Here is a tiny trained network, its code and every weight. The questions are about switching its units off for an input and a target symbol, where a switched-off unit gives its printed mean instead of its output.

import numpy as np


def w(rows, s, z=0):
    codes = np.array(rows[::2]) - 128.0
    scale = np.full(codes.shape[1], s)
    scale[-1] = z or s
    return codes * scale


def norm(h):
    return h / np.sqrt((h * h).mean(-1, keepdims=True) + 1e-5)


def f(y):
    return y / 2 * (1 + np.tanh(0.7978845608 * (y + 0.044715 * y**3)))


def softmax(a):
    e = np.exp(a - a.max(-1, keepdims=True))
    return e / e.sum(-1, keepdims=True)


def log_softmax(a):
    a = a - a.max(-1, keepdims=True)
    return a - np.log(np.exp(a).sum(-1, keepdims=True))


def net(x, mask):
    ids = ['αγδλπψ'.index(c) for c in x.split()]
    T = len(ids)
    res = E[ids] + P[:T]
    u = 0
    for l in range(3):
        r = norm(res)
        for j in range(2):
            rows = slice(4 * j, 4 * j + 4)
            q, k, v = (r @ M[l][rows].T for M in (Q, K, V))
            z = softmax(np.where(np.tri(T) > 0, q @ k.T / 4**0.5, -1e9)) @ v
            o = O[l][rows]
            res = res + np.where(mask[u + j], z, o[:, -1]) @ o[:, :-1]
        u += 2
        y = f(norm(res) @ A[l][:, :-1].T + A[l][:, -1])
        res = res + np.where(mask[u : u + 8], y, B[l][:, -1]) @ B[l][:, :-1]
        u += 8
    return log_softmax(norm(res)[-1] @ U[:, :-1].T + U[:, -1])


Q, K, V, O, A, B = {}, {}, {}, {}, {}, {}
E = w([
[128,133,182,161,133],'α',
[68,128,162,118,172],'γ',
[90,39,134,72,3],'δ',
[85,163,89,115,186],'λ',
[195,150,113,158,132],'π',
[181,130,59,145,167],'ψ',
],0.0023)
P = w([
[149,99,114,24,173],'0',
[157,171,158,60,144],'1',
[169,146,190,107,156],'2',
[161,116,192,133,159],'3',
[125,144,142,201,136],'4',
[97,165,122,223,131],'5',
[92,157,101,239,125],'6',
[85,158,92,250,110],'7',
],0.0015)
Q[0] = w([
[162,136,74,68,144],'L0H0',
[64,112,121,253,117],'L0H0',
[134,103,33,96,177],'L0H0',
[158,119,51,78,173],'L0H0',
[165,250,150,192,253],'L0H1',
[104,133,173,38,33],'L0H1',
[146,104,59,204,251],'L0H1',
[53,87,143,174,64],'L0H1',
],0.0037)
K[0] = w([
[147,133,109,148,184],'L0H0',
[149,96,216,146,19],'L0H0',
[189,160,187,185,200],'L0H0',
[196,162,152,166,245],'L0H0',
[108,118,204,4,42],'L0H1',
[153,217,155,159,234],'L0H1',
[147,29,94,137,3],'L0H1',
[114,81,56,114,188],'L0H1',
],0.0038)
V[0] = w([
[132,15,65,40,32],'L0H0',
[128,187,168,210,215],'L0H0',
[94,33,37,21,6],'L0H0',
[145,55,119,120,108],'L0H0',
[181,91,175,148,202],'L0H1',
[96,110,94,68,19],'L0H1',
[129,47,136,42,106],'L0H1',
[147,19,107,69,14],'L0H1',
],0.0016)
O[0] = w([
[124,90,166,207,165,146],'L0H0',
[132,149,98,51,92,108],'L0H0',
[105,81,167,251,176,110],'L0H0',
[141,126,157,153,136,136],'L0H0',
[140,126,163,180,151,211],'L0H1',
[126,85,66,59,92,107],'L0H1',
[143,69,130,99,125,253],'L0H1',
[159,57,51,95,98,157],'L0H1',
],0.0024,0.00062)
A[0] = w([
[128,128,128,128,128,128],'L0N0',
[132,138,127,121,114,117],'L0N1',
[64,60,213,153,169,13],'L0N2',
[144,104,158,113,139,104],'L0N3',
[81,65,88,165,135,1],'L0N4',
[112,127,253,153,95,73],'L0N5',
[152,235,125,117,124,54],'L0N6',
[126,129,124,131,134,116],'L0N7',
],0.0027,0.00092)
B[0] = w([
[128,128,128,128,128,128],'L0N0',
[121,123,127,133,134,99],'L0N1',
[104,184,151,142,211,159],'L0N2',
[135,148,81,130,140,98],'L0N3',
[94,126,176,181,75,14],'L0N4',
[104,173,8,71,173,253],'L0N5',
[46,7,140,187,93,194],'L0N6',
[133,129,136,129,121,115],'L0N7',
],0.0016,0.00026)
Q[1] = w([
[193,113,83,186,97],'L1H0',
[197,39,142,95,124],'L1H0',
[163,127,68,139,84],'L1H0',
[142,83,119,71,67],'L1H0',
[153,136,119,254,51],'L1H1',
[212,97,132,231,91],'L1H1',
[51,139,137,54,159],'L1H1',
[214,101,120,161,112],'L1H1',
],0.0058)
K[1] = w([
[109,60,137,204,57],'L1H0',
[112,28,73,158,171],'L1H0',
[143,68,108,164,46],'L1H0',
[158,84,28,147,138],'L1H0',
[219,253,151,140,134],'L1H1',
[214,193,136,122,202],'L1H1',
[51,54,145,130,54],'L1H1',
[202,160,86,120,228],'L1H1',
],0.0054)
V[1] = w([
[142,132,6,137,137],'L1H0',
[45,74,133,115,122],'L1H0',
[47,87,122,122,136],'L1H0',
[173,186,59,156,161],'L1H0',
[188,53,133,134,33],'L1H1',
[153,153,221,171,94],'L1H1',
[143,84,134,113,76],'L1H1',
[114,168,92,134,181],'L1H1',
],0.0024)
O[1] = w([
[150,172,154,134,183,8],'L1H0',
[162,87,151,185,100,2],'L1H0',
[145,102,156,183,102,11],'L1H0',
[75,179,154,104,159,143],'L1H0',
[5,121,149,109,192,35],'L1H1',
[96,95,77,78,126,115],'L1H1',
[65,142,143,126,138,64],'L1H1',
[209,111,130,141,112,183],'L1H1',
],0.0027,0.00038)
A[1] = w([
[123,145,206,177,109,70],'L1N0',
[86,3,99,230,108,3],'L1N1',
[117,95,185,187,174,15],'L1N2',
[135,67,115,111,76,72],'L1N3',
[161,138,87,159,148,188],'L1N4',
[175,108,119,163,72,141],'L1N5',
[132,102,100,123,125,46],'L1N6',
[94,124,97,154,146,210],'L1N7',
],0.005,0.0022)
B[1] = w([
[161,166,41,158,154,115],'L1N0',
[107,132,25,155,144,249],'L1N1',
[252,86,134,116,147,100],'L1N2',
[160,162,220,96,224,118],'L1N3',
[74,143,177,158,76,241],'L1N4',
[20,131,157,84,144,201],'L1N5',
[176,163,174,75,155,83],'L1N6',
[99,137,151,156,47,214],'L1N7',
],0.003,0.0015)
Q[2] = w([
[167,15,16,255,120],'L2H0',
[252,102,117,50,186],'L2H0',
[161,16,96,76,191],'L2H0',
[38,54,86,161,61],'L2H0',
[116,113,164,133,132],'L2H1',
[172,135,73,138,130],'L2H1',
[121,163,106,150,111],'L2H1',
[85,173,166,166,93],'L2H1',
],0.0064)
K[2] = w([
[218,206,50,176,46],'L2H0',
[254,100,134,80,176],'L2H0',
[225,181,134,45,138],'L2H0',
[80,179,90,111,61],'L2H0',
[132,153,133,111,131],'L2H1',
[111,66,90,143,145],'L2H1',
[125,104,150,119,106],'L2H1',
[137,128,170,100,98],'L2H1',
],0.007)
V[2] = w([
[103,217,116,159,234],'L2H0',
[170,248,149,100,120],'L2H0',
[163,115,232,170,35],'L2H0',
[159,79,185,253,168],'L2H0',
[52,108,113,167,96],'L2H1',
[141,224,60,125,110],'L2H1',
[111,85,189,121,144],'L2H1',
[185,110,167,103,171],'L2H1',
],0.0027)
O[2] = w([
[5,186,135,131,230,162],'L2H0',
[129,157,93,176,223,145],'L2H0',
[222,136,178,189,122,147],'L2H0',
[121,83,252,159,110,41],'L2H0',
[184,166,97,132,185,3],'L2H1',
[160,23,166,142,148,142],'L2H1',
[102,181,102,132,115,178],'L2H1',
[86,141,130,118,74,221],'L2H1',
],0.0029,0.0006)
A[2] = w([
[35,18,133,57,28,143],'L2N0',
[176,131,25,43,166,137],'L2N1',
[73,179,142,86,202,149],'L2N2',
[222,66,171,145,31,2],'L2N3',
[115,165,91,182,100,108],'L2N4',
[83,47,5,155,194,134],'L2N5',
[233,77,201,172,177,121],'L2N6',
[104,54,251,198,73,75],'L2N7',
],0.003,0.0016)
B[2] = w([
[180,87,88,214,183,252],'L2N0',
[183,159,80,116,103,125],'L2N1',
[101,67,151,163,110,161],'L2N2',
[1,127,139,110,126,118],'L2N3',
[116,130,104,114,79,175],'L2N4',
[105,164,130,145,30,196],'L2N5',
[139,171,64,186,133,102],'L2N6',
[147,123,64,73,93,182],'L2N7',
],0.0033,0.0018)
U = w([
[199,184,154,207,176,197],'α',
[46,109,219,161,171,14],'γ',
[164,2,91,150,141,150],'δ',
[46,172,53,74,163,2],'λ',
[132,133,213,90,35,216],'π',
[222,165,70,68,98,200],'ψ',
],0.0083,0.00069)

Each question gives the input, a string of symbols that net reads in full, and the target symbol t.
The units are the heads (4 rows each of Q, K, V and O) and the neurons (one row each of A and B). Each row of codes is followed by its name. A weight is (code - 128) times the scale printed after its matrix; where a second scale follows, it is the last column's (O, A, B and U).
mask holds one flag per unit, layer by layer, with each layer's heads first. A switched-off unit (its flag False) gives its mean, the last column of its rows in O or B, instead of its output. The means were averaged over made-up inputs and are rounded, as every weight is.
A unit's drop is (log p(t) with every unit on - log p(t) with that unit switched off) / (log p(t) with every unit on - log p(t) with every unit switched off).
The circuit of an input: a set's keep is (log p(t) with only the set's units on - log p(t) with every unit switched off) / (log p(t) with every unit on - log p(t) with every unit switched off). Starting from the 12 units with the biggest drops (on a tie, the unit counted first), units are removed one at a time, each time the one whose removal leaves the highest keep (on an exact tie, the one counted first), for as long as the keep stays at least 0.8.
units of the circuit, in order: the units of the circuit, biggest drop first
top k neurons: the k neurons with the biggest drops, biggest first
which heads matter: for each layer, one digit per head in row order, 1 if its drop is at least 0.15 and else 0, layers parted by /
input γ γ γ α, target π: top neuron : (L1N1)
input α π ψ γ α, target λ: units of the circuit, in order : (L0H0, L2H0)
input λ π ψ, target α: top 3 neurons : (L1N1, L1N3, L2N6)
input γ δ π δ γ, target δ: units of the circuit, in order : (L0H1, L1N2)
input λ λ α γ, target α: which heads matter : 00 / 01 / 10
input δ λ λ λ δ, target α: units of the circuit, in order : (L0H1, L1N0, L1H1, L2H1)
input α λ π α, target ψ: which heads matter : 10 / 10 / 10
input ψ δ δ γ α, target δ: top 4 neurons : (L1N1, L1N2, L2N7, L0N5)
input λ π π δ δ, target λ: top 4 neurons : (L1N1, L1N4, L1N3, L1N2)
input λ δ α δ, target α: which heads matter : 11 / 01 / 10
input π π π π ψ, target λ: which heads matter : 10 / 10 / 10
input λ λ ψ α, target α: which heads matter : 00 / 01 / 10
input γ γ π π π π, target λ: units of the circuit, in order : (L0H0, L1H0)
input α δ π δ π, target δ: units of the circuit, in order : (L0H1)
input π δ γ δ π, target δ: units of the circuit, in order : (L0H1, L2N0, L1N5)
input π π δ α, target α: which heads matter : 10 / 00 / 00
input π λ γ γ, target λ: which heads matter : 11 / 11 / 10
input γ ψ λ δ, target δ: top 2 neurons : (L2N0, L0N5)
input α λ α π, target ψ: which heads matter : 10 / 10 / 10
input α γ δ π ψ, target ψ: which heads matter : 11 / 00 / 10
input δ λ δ α, target δ: which heads matter : 11 / 10 / 10
input π γ γ λ α ψ, target π: top 3 neurons : (L2N0, L0N6, L1N4)
input ψ λ λ ψ λ, target α: units of the circuit, in order : (L1H1)
input α π π λ, target ψ: which heads matter : 10 / 01 / 10
input α γ γ, target ψ: which heads matter : 10 / 01 / 10
input γ α α α λ π, target ψ: which heads matter : 10 / 11 / 10
input λ α ψ, target α: units of the circuit, in order : (L2H0, L1H1, L0H1)
input α γ α, target ψ: which heads matter : 10 / 00 / 10
input δ δ ψ, target δ: top 2 neurons : (L2N0, L1N1)
input π π ψ, target λ: which heads matter : 00 / 10 / 10
